Below is a small trained network, with its code and all its weights. Each question gives an input and a class and asks what happens when units are switched off, that is, made to give their printed mean instead of their output.

import numpy as np


def w(rows, s, z=0):
    codes = np.array(rows[::2]) - 128.0
    scale = np.full(codes.shape[1], s)
    scale[-1] = z or s
    return codes * scale


def f(y):
    return y / 2 * (1 + np.tanh(0.7978845608 * (y + 0.044715 * y**3)))


def log_softmax(a):
    a = a - a.max(-1, keepdims=True)
    return a - np.log(np.exp(a).sum(-1, keepdims=True))


def net(x, mask):
    res = np.array(x, float).reshape(1, 6) / 4 @ E
    y = f(res @ A[0][:, :-1].T + A[0][:, -1])
    res = res + np.where(mask, y, B[0][:, -1]) @ B[0][:, :-1]
    return log_softmax(res[-1] @ U[:, :-1].T + U[:, -1])


A, B = {}, {}
E = w([
[107,95,207,157,83,129,212,204,113,191,237,135],'x0',
[100,113,141,137,239,93,205,164,205,66,111,142],'x1',
[134,146,134,126,129,134,169,110,109,124,125,145],'x2',
[76,152,94,105,188,112,153,77,133,215,163,41],'x3',
[126,82,154,92,137,38,140,152,39,115,55,86],'x4',
[119,98,185,12,143,218,112,110,122,77,171,88],'x5',
],0.011)
A[0] = w([
[169,172,81,116,188,123,68,51,126,67,67,113,113],'N1',
[99,133,146,125,244,129,188,192,223,70,101,149,28],'N2',
[162,137,105,118,25,162,61,117,16,181,121,96,66],'N3',
[133,67,156,87,141,57,135,206,10,106,48,85,53],'N4',
[123,92,176,95,97,140,173,168,131,167,154,131,32],'N5',
[164,157,129,107,30,138,68,119,95,156,124,144,61],'N6',
[131,154,154,138,113,154,137,152,122,89,104,140,24],'N7',
[119,185,104,162,143,204,123,110,215,122,170,150,104],'N8',
[181,137,104,90,144,127,84,69,142,93,90,150,60],'N9',
[138,180,117,152,138,187,100,126,173,131,159,165,51],'N10',
[126,98,150,135,210,74,155,170,148,60,124,128,94],'N11',
[145,89,120,90,124,79,126,95,103,109,71,100,32],'N12',
[219,62,153,117,87,111,95,166,118,63,102,241,52],'N13',
[159,126,95,146,149,169,125,127,142,130,160,141,18],'N14',
[129,117,162,40,113,186,103,106,101,60,166,98,54],'N15',
[201,92,163,149,59,140,96,188,121,27,114,195,63],'N16',
[124,114,105,110,166,115,157,90,107,179,132,45,24],'N17',
[137,154,74,116,166,141,94,97,111,96,89,139,78],'N18',
[105,81,216,169,99,128,176,232,95,176,229,139,98],'N19',
[165,156,36,249,96,37,145,144,136,197,81,184,7],'N20',
[95,123,166,165,85,115,122,99,136,73,121,134,1],'N21',
[183,134,127,169,140,196,105,128,169,121,144,174,56],'N22',
[84,152,102,91,200,95,112,60,125,245,162,71,47],'N23',
[150,137,78,106,131,141,104,68,144,97,58,120,122],'N24',
[133,84,149,30,153,206,141,135,130,92,144,104,57],'N25',
[126,92,165,48,137,183,133,114,128,114,132,118,72],'N26',
[142,148,97,135,89,160,120,93,204,124,165,159,88],'N27',
[186,126,167,172,167,129,137,115,100,122,174,126,29],'N28',
[202,156,125,126,92,165,100,78,71,202,143,111,62],'N29',
[114,159,101,123,133,156,116,112,149,89,91,128,79],'N30',
],0.011,0.0045)
B[0] = w([
[150,79,77,165,108,203,156,199,96,177,135,145,231],'N1',
[49,92,153,28,75,142,129,127,163,110,128,255,220],'N2',
[52,88,146,47,64,113,118,123,152,97,114,208,233],'N3',
[177,175,189,113,30,71,98,49,33,170,85,54,226],'N4',
[147,86,96,179,129,167,135,147,80,141,128,132,176],'N5',
[85,101,152,58,108,117,155,130,165,98,118,180,195],'N6',
[104,127,96,126,156,142,129,125,153,154,104,103,143],'N7',
[158,117,197,110,89,68,108,49,61,166,89,75,202],'N8',
[191,90,120,181,114,184,167,161,126,139,166,116,188],'N9',
[157,131,183,112,85,106,114,78,87,162,94,71,174],'N10',
[58,105,181,70,63,124,125,117,137,103,138,183,196],'N11',
[134,119,171,143,133,82,129,102,52,145,116,99,169],'N12',
[89,172,63,142,211,126,161,68,150,167,219,80,222],'N13',
[131,140,138,136,116,93,119,106,89,130,120,135,142],'N14',
[162,191,173,148,170,65,106,188,160,61,67,149,200],'N15',
[76,156,53,149,209,115,187,74,180,187,208,99,229],'N16',
[112,173,82,133,162,149,139,82,158,160,181,99,176],'N17',
[167,74,120,150,138,170,149,157,116,125,154,139,184],'N18',
[190,49,64,198,113,218,163,198,86,142,117,121,254],'N19',
[183,203,172,151,197,103,31,197,195,32,56,145,240],'N20',
[141,138,138,101,155,150,138,130,153,131,149,110,135],'N21',
[130,145,159,169,93,83,123,66,112,145,127,100,173],'N22',
[90,190,76,133,197,151,200,86,163,152,219,90,217],'N23',
[126,65,87,171,110,164,147,187,115,138,131,117,202],'N24',
[166,162,130,150,194,97,54,154,174,62,96,142,194],'N25',
[173,184,124,170,158,101,75,140,166,81,82,136,179],'N26',
[132,140,193,100,97,102,129,114,61,175,98,72,178],'N27',
[133,104,86,115,135,119,105,128,103,133,110,120,134],'N28',
[77,98,129,104,99,146,118,140,182,115,135,194,194],'N29',
[145,73,89,133,134,119,147,144,99,110,136,101,163],'N30',
],0.0098,0.019)
U = w([
[198,21,58,214,99,208,159,254,81,166,132,97,180],'0',
[17,85,128,44,60,139,123,143,167,118,123,213,195],'1',
[208,251,127,193,195,103,34,229,189,60,71,108,2],'2',
[65,212,36,159,210,143,182,63,167,192,211,40,141],'3',
[183,150,174,136,40,92,106,49,13,189,89,17,107],'4',
],0.0084,0.0016)

Each question gives the input, the list of numbers given to net, and the class t.
The units are the neurons (one row each of A and B). Each row of codes is followed by its name. A weight is (code - 128) times the scale printed after its matrix; where a second scale follows, it is the last column's (A, B and U).
mask holds one flag per neuron, in row order. A switched-off neuron (its flag False) gives its mean, the last column of its row in B, instead of its output. The means were averaged over made-up inputs and are rounded, as every weight is.
A unit's drop is (log p(t) with every unit on - log p(t) with that unit switched off) / (log p(t) with every unit on - log p(t) with every unit switched off).
The circuit of an input: a set's keep is (log p(t) with only the set's units on - log p(t) with every unit switched off) / (log p(t) with every unit on - log p(t) with every unit switched off). Starting from the 12 units with the biggest drops (on a tie, the unit counted first), units are removed one at a time, each time the one whose removal leaves the highest keep (on an exact tie, the one counted first), for as long as the keep stays at least 0.8.
circuit, biggest first: the units of the circuit, biggest drop first
most important unit: the unit with the biggest drop
top k neurons: the k neurons with the biggest drops, biggest first
drop of u: that unit's drop, to one decimal
input [5,-1,-5,8,8,-4], class 3: most important unit => N23
input [0,5,8,-7,8,2], class 4: top 2 neurons => (N4; N23)
input [-4,7,1,-7,-6,-4], class 1: top 2 neurons => (N2; N11)
input [3,-6,6,-1,1,-6], class 1: top 4 neurons => (N3; N6; N29; N15)
input [-5,5,-5,-3,6,4], class 4: top 4 neurons => (N4; N19; N12; N3)
input [-8,3,-5,-5,8,-3], class 0: top 2 neurons => (N1; N24)
input [3,2,-5,-6,-2,-6], class 2: top 2 neurons => (N20; N23)
input [-4,7,1,-2,-7,-3], class 1: top 4 neurons => (N2; N4; N11; N12)
input [-6,7,6,1,0,-4], class 1: top 3 neurons => (N2; N19; N11)
input [-6,1,-7,6,2,3], class 0: top 3 neurons => (N1; N16; N13)
input [6,6,6,-8,0,-2], class 3: top 2 neurons => (N16; N13)
input [3,1,-3,-2,2,-4], class 2: top 2 neurons => (N20; N1)
input [-5,5,6,-6,7,1], class 4: top 3 neurons => (N4; N23; N12)
input [-5,7,-4,-8,8,7], class 3: circuit, biggest first => (N13)
input [7,-1,-7,-8,-8,-4], class 3: top 4 neurons => (N16; N13; N4; N1)
input [2,0,7,3,5,-4], class 4: top 4 neurons => (N4; N15; N25; N26)
input [-3,-1,-1,-6,7,1], class 4: top 2 neurons => (N4; N23)
input [2,2,0,5,0,-6], class 2: drop of N20 => 1.6
input [7,-6,-4,7,-8,2], class 4: drop of N1 => 0.5
input [4,-8,8,-6,-1,7], class 1: drop of N20 => 0.7
input [-8,-2,6,8,3,0], class 0: circuit, biggest first => (N1)
input [5,3,-4,-7,-2,8], class 2: drop of N23 => 0.0
